[[-18 -74  74 -24 -41 -48 -33]
 [-75 -22 -18 -42  26   0 -14]
 [-21 -41  10  43 -38 -39  22]] >> -18

[[  7  -2  41 -19  -4  -1  -3]
 [ 76 -53  66 -20  66 -58 -76]] >> 66

[[-30   0 -87 -27]
 [  2 -23 -14 -36]] >> -14

[[ 42   1 -17  -7 -18 -17 -14]
 [-36   6  27  29  35 -10 -79]
 [-35  33 -32 -43  -2  21 -14]] >> 27

[[ 24  54 -59   3 -22  -9]
 [ 30  79 -59   3 -22  -9]] >> -59

[[ 55  11 -88  73  36]
 [-13  58  64 -42 -34]] >> 64

[[ 31  15  45  66 -58 -56  33]
 [ 17 -22  11  71 -75  13 -36]] >> 11

[[  16    6    4   13   23]
 [  -4  -24 -102  -21   35]
 [  29   28   20  -42  -48]] >> -102

[[ 32  16 -32 -18  -1]
 [-78 -27  -3  -1   9]
 [ 25  37  -3 -38 -37]] >> -3
---
(-0.085, 0.184, 0.124, 0.145, -0.111)	-0.085
(-1.59, 0.32, 1.60, -1.04, 1.54)	-1.04
(-9.8, 1.6, -8.3, 12.9, 17.7)	-8.3
(-3.641, 0.047, -10.462, -1.445, 15.105)	-3.641
(-131.49, 8.63, 135.42, -87.81)	-87.81
((-3.27, -12.25, 14.71, -16.00, -17.21, -2.14), (-1.39, 3.08, 9.07, -21.59, 7.01, 0.05))	-17.21
(13.094, -9.316, -13.838, -5.824, 15.458, 5.308)	-9.316
((-0.033, -0.106, -0.040, 0.129, -0.106, -0.186), (0.173, -0.103, -0.107, -0.178, 0.115, -0.013), (-0.032, 0.083, -0.095, -0.054, 0.033, -0.002))	-0.178
(117.34, 55.47, -97.96, 11.80, 72.01)	11.80
((3.40, -19.48, -12.80, 4.99, 11.85, -18.03, 23.92), (6.81, 2.57, -4.51, 0.07, -9.43, -9.21, -10.82), (8.67, -12.10, 8.34, 5.50, 6.22, 1.74, 17.12))	-18.03
---
-32  -33   34  -11    6
-14   -4  -18  -36   -7
⇒ -7

22  91  96  91  12
67  70  60  60  66
79  45  46  67  61
⇒ 66

508  354   72  501  753  471
216  741  663  101  170  373
⇒ 373

  2   74   26  307  747  731   23
849  544  792  632  453  453  779
⇒ 779

 603  -879  -441  -929  -529  -964
-857  -102   459   629  -557   117
⇒ 117

-35   -2    5    2   -1   25
-41  -11  -13   -4  -26    3
 -1    1  -11  -17   -5  -18
⇒ 3

525  286  583  673  357  440
370   93  513  919  135  350
⇒ 350

 86  115  175  116    9  146  208
225   84   38  245  201  250   30
170   96  230   32  211  114  129
⇒ 30

-295    85   -37  -113  -157   -28  -114
  84   372   359   305   953  -625   362
⇒ 362

 791   475  -368  -341
 608  -552  -355     1
⇒ 1
---
[[-66  88 -38  60]
 [-58  78 -36  55]
 [ 10  44  19  26]] -> -66, 26

[ 21 -81 -78 -16] -> 21, -16

[ 79  25 -25  -6  34] -> 79, 34

[43  2 -6  7 74] -> 43, 74

[[ 59 -91  75 -13   3  -6 -26]
 [-31  48 -14 -10  28  41  22]] -> 59, 22

[-32 -92  21 -22] -> -32, -22

[-69 -13  14 -74] -> -69, -74
---
[-35, -13, 43, -33, -21] yields -35, -21
[60, 10, 86, 18] yields 60, 18
[11, 89, 22, 49, 59, 15, 33] yields 11, 33
[[394, 320, 607, 834, 486], [423, 513, 423, 476, 118]] yields 394, 118
[225, 210, 214, 52] yields 225, 52
[-33, -22, -11, -36, 41, 13, 22] yields -33, 22
---
[[-86   3  19  -6  68   7  68]
 [-43   2   0 -13  42   8  51]
 [-53 -21  19 -89  43  12  97]] 19

[[-59  56 -51 -64  36 -91]
 [ 69 -56  93  70 -57  91]] -56

[[ 31 -57  34  38  27]
 [-24  80 -56 -54 -36]] -24

[ 65 -69  29 -55  94  43 -39] 29

[[-27  24  59  75  13  53]
 [-18  34  81  87  -4  59]
 [ 25 -27 -77 -90 -10 -72]] -27

[[-31  11 -61 -20  -7 -81 -35]
 [ 43 -54  40  59 -55  40  13]] 40

[[-30  87 -37  79 -15  19]
 [-86 102 -47  91 -64  30]
 [-14  72 -15  73  -2  25]] 72

[ 30  37 -79 -25 -65 -33] 37

[[ 14 -23  80 -48 -51  47 -49]
 [ 29  19  53 -34 -54  32 -59]] 53
---
217  219  127   40 yields 40, 217

38  80  70  29  24 yields 24, 38

0  0  8  4  5  5 yields 5, 0

164  175  147  126  210
212  100  103  156  210
 77  194  152  132   45
yields 210, 77

24  40  31  29  55  49  45
52  30  48  53  75  44  36
yields 45, 52

16  42   1  83 yields 83, 16
---
Input: [ 83 -72 -30  32 -10]
Output: 32
Input: [-71  51  74 -34  15]
Output: -34
Input: [ 31  -4 -80 -41  78]
Output: -41
Input: [ 95  21 -94 -53  41]
Output: -53
Input: [-79 -19  -6  21   5]
Output: 21
Input: [ 42  71   0  53 -97]
Output: 53
Input: [ 98 -23  57  44  -6]
Output: 44
---
[[ 24  64  31  42  76  -5  26]
 [-10 -53 -91 -32 -53  21 -92]
 [ 57  63 103  64 -93   0  42]] out 64

[-14  22  56  19 -76 -65] out 22

[-86 -29 -26  96  47] out -29

[38 88  9 37 -4] out 88

[ 92  94 -48  29  37] out 94

[ -2 -18  19   4  32  55  83] out -18

[[-20 -65 -28 -39  41  29]
 [ 86  16 -56  21 -21  17]
 [-23 -25  27 -28  73  24]] out -65
---
[187, 242, 210, 4, 137, 123, 161]
210
[280, 119, 247, 251, 813, 600]
247
[9664, 5522, 2985, 1615]
2985
[1, 95, 51, 58]
51
[-31, -12, 33, 32, -14, -36, 46]
33
[23, 32, 3, -35]
3
